Look-ups in named tables: a row name and a column name give one cell, copied from the table.

Som =
        Tuku  Kur  Gelotaz  Lodagup  Fid  Guvodiz
Vuf       33   56       51      135   87       49
Zodis     82  159      161      202   92      185
Saf      126   90       74      146  115      112
Zoleta    62   57       69       85  115       68
Til      117  201      179       23  139      195
Vonesi   150  169      193      150  151      145

Guvodiz of Til = 195
Guvodiz of Zoleta = 68
Gelotaz of Saf = 74
Fid of Zodis = 92
Fid of Til = 139
Kur of Zoleta = 57
Kur of Til = 201
Gelotaz of Vonesi = 193
Gelotaz of Zoleta = 69
Lodagup of Saf = 146
Gelotaz of Vuf = 51
Lodagup of Vuf = 135
Tuku of Til = 117
Tuku of Vuf = 33
Guvodiz of Saf = 112
Kur of Zodis = 159
Guvodiz of Zodis = 185

Ludetet
|  | Zapef | Zikiges | Sab |
|---|---|---|---|
| Zedos | -56 | -30 | -32 |
| Muf | 28 | 7 | 77 |
| Zutos | -39 | -48 | 25 |

Sab of Zutos = 25
Zikiges of Zutos = -48
Sab of Zedos = -32
Zapef of Muf = 28
Zikiges of Muf = 7
Zikiges of Zedos = -30
Sab of Muf = 77
Zapef of Zedos = -56
Zapef of Zutos = -39

Liv:
columns: Ranog, Gif, Sarivok, Vuti, Sofatad, Demefu
Ton: [72, 88, 100, 106, 131, 195]
Duv: [106, 90, 121, 104, 172, 103]
Fod: [48, 132, 93, 89, 121, 218]
Tid: [108, 104, 107, 107, 104, 104]
Berol: [123, 44, 101, 134, 75, 128]
Ber: [103, 141, 90, 195, 114, 105]
Gil: [96, 123, 132, 87, 235, 84]
Vol: [81, 106, 107, 98, 160, 164]
Duk: [106, 90, 118, 106, 170, 102]
Fasuf: [70, 135, 64, 200, 116, 91]
Kef: [182, 146, 100, 156, 119, 145]
Lele: [157, 115, 171, 100, 99, 132]
Pevelo: [80, 139, 74, 201, 116, 97]
Ravifev: [123, 46, 102, 134, 77, 124]

What is the Ranog of Ton in Liv?
72
What is the Ranog of Gil in Liv?
96
What is the Sofatad of Fod in Liv?
121
What is the Sofatad of Ton in Liv?
131
What is the Sarivok of Duv in Liv?
121
What is the Demefu of Duv in Liv?
103
What is the Sarivok of Ton in Liv?
100
What is the Demefu of Berol in Liv?
128
What is the Sarivok of Ravifev in Liv?
102
What is the Gif of Berol in Liv?
44
What is the Gif of Vol in Liv?
106
What is the Sarivok of Gil in Liv?
132
What is the Ranog of Lele in Liv?
157
What is the Sofatad of Tid in Liv?
104
What is the Vuti of Ton in Liv?
106

Panen =
	Vip	Fufuvir	Matin
Fekan	66	163	124
Begom	30	48	24
Pes	159	89	34
Mek	27	41	202
Vofuz	138	42	36
Vatid	38	109	26
Ped	124	135	159
Zan	32	121	223
Kima	128	30	173

Vatid, Vip -> 38
Kima, Vip -> 128
Zan, Fufuvir -> 121
Zan, Vip -> 32
Fekan, Vip -> 66
Vofuz, Matin -> 36
Ped, Vip -> 124
Kima, Matin -> 173
Pes, Matin -> 34
Vatid, Matin -> 26
Mek, Matin -> 202
Which row has the largest Matin? Zan

Gov
|  | Mikimu | Pomasa | Sabule | Mis | Nuf | Fatope | Sufev | Ser | Kisef |
|---|---|---|---|---|---|---|---|---|---|
| Sego | 99 | 147 | 143 | 138 | 129 | 116 | 105 | 145 | 124 |
| Zan | 108 | 156 | 156 | 130 | 135 | 109 | 108 | 168 | 144 |
| Ruf | 29 | 131 | 47 | 199 | 130 | 99 | 138 | 18 | 147 |
| Gug | 110 | 159 | 165 | 147 | 133 | 120 | 100 | 189 | 117 |
| Dinun | 101 | 152 | 125 | 132 | 130 | 94 | 104 | 144 | 133 |
| Dod | 111 | 161 | 150 | 148 | 142 | 116 | 95 | 175 | 95 |
| Diz | 35 | 129 | 35 | 196 | 127 | 95 | 122 | 37 | 143 |
| Subukis | 126 | 161 | 205 | 123 | 141 | 123 | 86 | 199 | 116 |
| Sok | 61 | 142 | 86 | 197 | 133 | 111 | 118 | 78 | 137 |

Dinun, Ser: 144
Subukis, Sabule: 205
Subukis, Ser: 199
Dinun, Sufev: 104
Sok, Sabule: 86
Diz, Mikimu: 35
Gug, Ser: 189
Gug, Sufev: 100
Dod, Nuf: 142
Dinun, Mikimu: 101
Dod, Mikimu: 111
Row with the largest Ser: Subukis

Table Nem
,Roz,Funom,Sivi,Zemime,Malok,Sek,Gep,Pamebip,Zal
Zot,0.501,0.125,-0.159,0.203,0.681,-0.244,0.510,0.513,0.498
Kis,0.650,0.412,-0.115,0.247,0.713,-0.285,0.656,-0.062,0.847
Ribitu,0.202,0.054,0.476,0.084,0.173,0.377,0.203,0.693,0.123
Rifif,-0.055,0.787,0.356,-0.543,0.052,-0.080,0.833,-0.069,0.682

Malok of Rifif = 0.052
Sek of Zot = -0.244
Malok of Zot = 0.681
Pamebip of Kis = -0.062
Roz of Kis = 0.650
Zal of Ribitu = 0.123
Zemime of Rifif = -0.543
Sek of Rifif = -0.080
Sivi of Ribitu = 0.476
Malok of Ribitu = 0.173
Gep of Kis = 0.656
Which row has the largest Sek? Ribitu

Fesa.csv
,Metap,Mugon,Vunanen,Nonukif,Gana,Voriga,Mukan,Femaka,Fom,Nuz
Rigatiz,77,48,70,9,91,12,68,60,91,72
Kas,29,66,74,71,86,36,41,15,73,46
Rim,34,2,11,20,53,58,61,61,59,34

Rigatiz, Mugon -> 48
Kas, Voriga -> 36
Kas, Nuz -> 46
Rigatiz, Metap -> 77
Kas, Gana -> 86
Rim, Vunanen -> 11
Kas, Fom -> 73
Rigatiz, Nuz -> 72
Rim, Metap -> 34
Kas, Mukan -> 41
Kas, Nonukif -> 71
Rigatiz, Gana -> 91
Rim, Nuz -> 34
Rigatiz, Nonukif -> 9
Rim, Mukan -> 61
Rim, Voriga -> 58
Rim, Gana -> 53
Kas, Mugon -> 66
Row with the largest Metap: Rigatiz

Table Somok
|  | Sekil | Karunas | Bama | Nog | Napo | Tud | Pifek | Tam | Fomev |
|---|---|---|---|---|---|---|---|---|---|
| Voz | 24 | 46 | 27 | 26 | 43 | 31 | 36 | 41 | 29 |
| Mufi | 45 | 34 | 39 | 33 | 42 | 64 | 36 | 38 | 41 |
| Poz | 41 | 37 | 34 | 30 | 47 | 14 | 35 | 45 | 41 |
| Supa | 47 | 39 | 29 | 54 | 48 | 79 | 36 | 19 | 45 |
| Nup | 36 | 36 | 21 | 40 | 21 | 36 | 37 | 25 | 36 |

What is the Karunas of Mufi in Somok? 34
What is the Pifek of Supa in Somok? 36
What is the Fomev of Supa in Somok? 45
What is the Sekil of Poz in Somok? 41
What is the Karunas of Supa in Somok? 39
What is the Sekil of Voz in Somok? 24
What is the Sekil of Mufi in Somok? 45
What is the Napo of Poz in Somok? 47
What is the Tud of Voz in Somok? 31
What is the Napo of Voz in Somok? 43
What is the Nog of Supa in Somok? 54
What is the Nog of Poz in Somok? 30
Row with the largest Karunas: Voz

Sedosod
columns: Tafo, Lusuku, Zaraf, Didurak, Kez, Lak
Zal: [193, 222, 182, 198, 163, 177]
Pipo: [116, 66, 107, 109, 132, 120]
Buposed: [120, 146, 179, 56, 153, 107]
Vivir: [175, 230, 200, 154, 165, 162]
Tumese: [115, 70, 115, 96, 133, 115]
Futoma: [116, 99, 153, 65, 143, 108]
Sego: [132, 198, 202, 71, 161, 119]
Mevobub: [154, 223, 205, 106, 165, 144]
Lelorif: [189, 187, 135, 227, 152, 185]
Dorugu: [115, 83, 130, 78, 136, 111]
Gogu: [127, 73, 89, 195, 130, 160]
Tozi: [120, 62, 94, 162, 129, 142]
Kag: [119, 61, 95, 150, 129, 136]

Kag, Didurak: 150
Tumese, Lusuku: 70
Tozi, Zaraf: 94
Gogu, Zaraf: 89
Vivir, Lak: 162
Sego, Lusuku: 198
Pipo, Lak: 120
Tumese, Tafo: 115
Tumese, Didurak: 96
Pipo, Tafo: 116
Buposed, Kez: 153
Futoma, Lak: 108
Tozi, Tafo: 120

Table Raru
|  | Mif | Gefazur | Pofekos |
|---|---|---|---|
| Pizi | 238 | 106 | 142 |
| Kuz | 232 | 54 | 147 |
| Nuva | 208 | 117 | 190 |
| Guk | 211 | 122 | 190 |
| Mazesa | 235 | 55 | 190 |
| Soza | 229 | 80 | 193 |
| Lamogar | 241 | 63 | 157 |
| Nokeza | 213 | 140 | 155 |
| Zin | 221 | 138 | 134 |

Soza, Mif => 229
Guk, Pofekos => 190
Lamogar, Gefazur => 63
Nuva, Gefazur => 117
Kuz, Mif => 232
Nuva, Mif => 208
Zin, Gefazur => 138
Lamogar, Mif => 241
Mazesa, Mif => 235
Mazesa, Pofekos => 190
Guk, Gefazur => 122
Pizi, Mif => 238
Nokeza, Gefazur => 140
Mazesa, Gefazur => 55
Lamogar, Pofekos => 157
Soza, Gefazur => 80

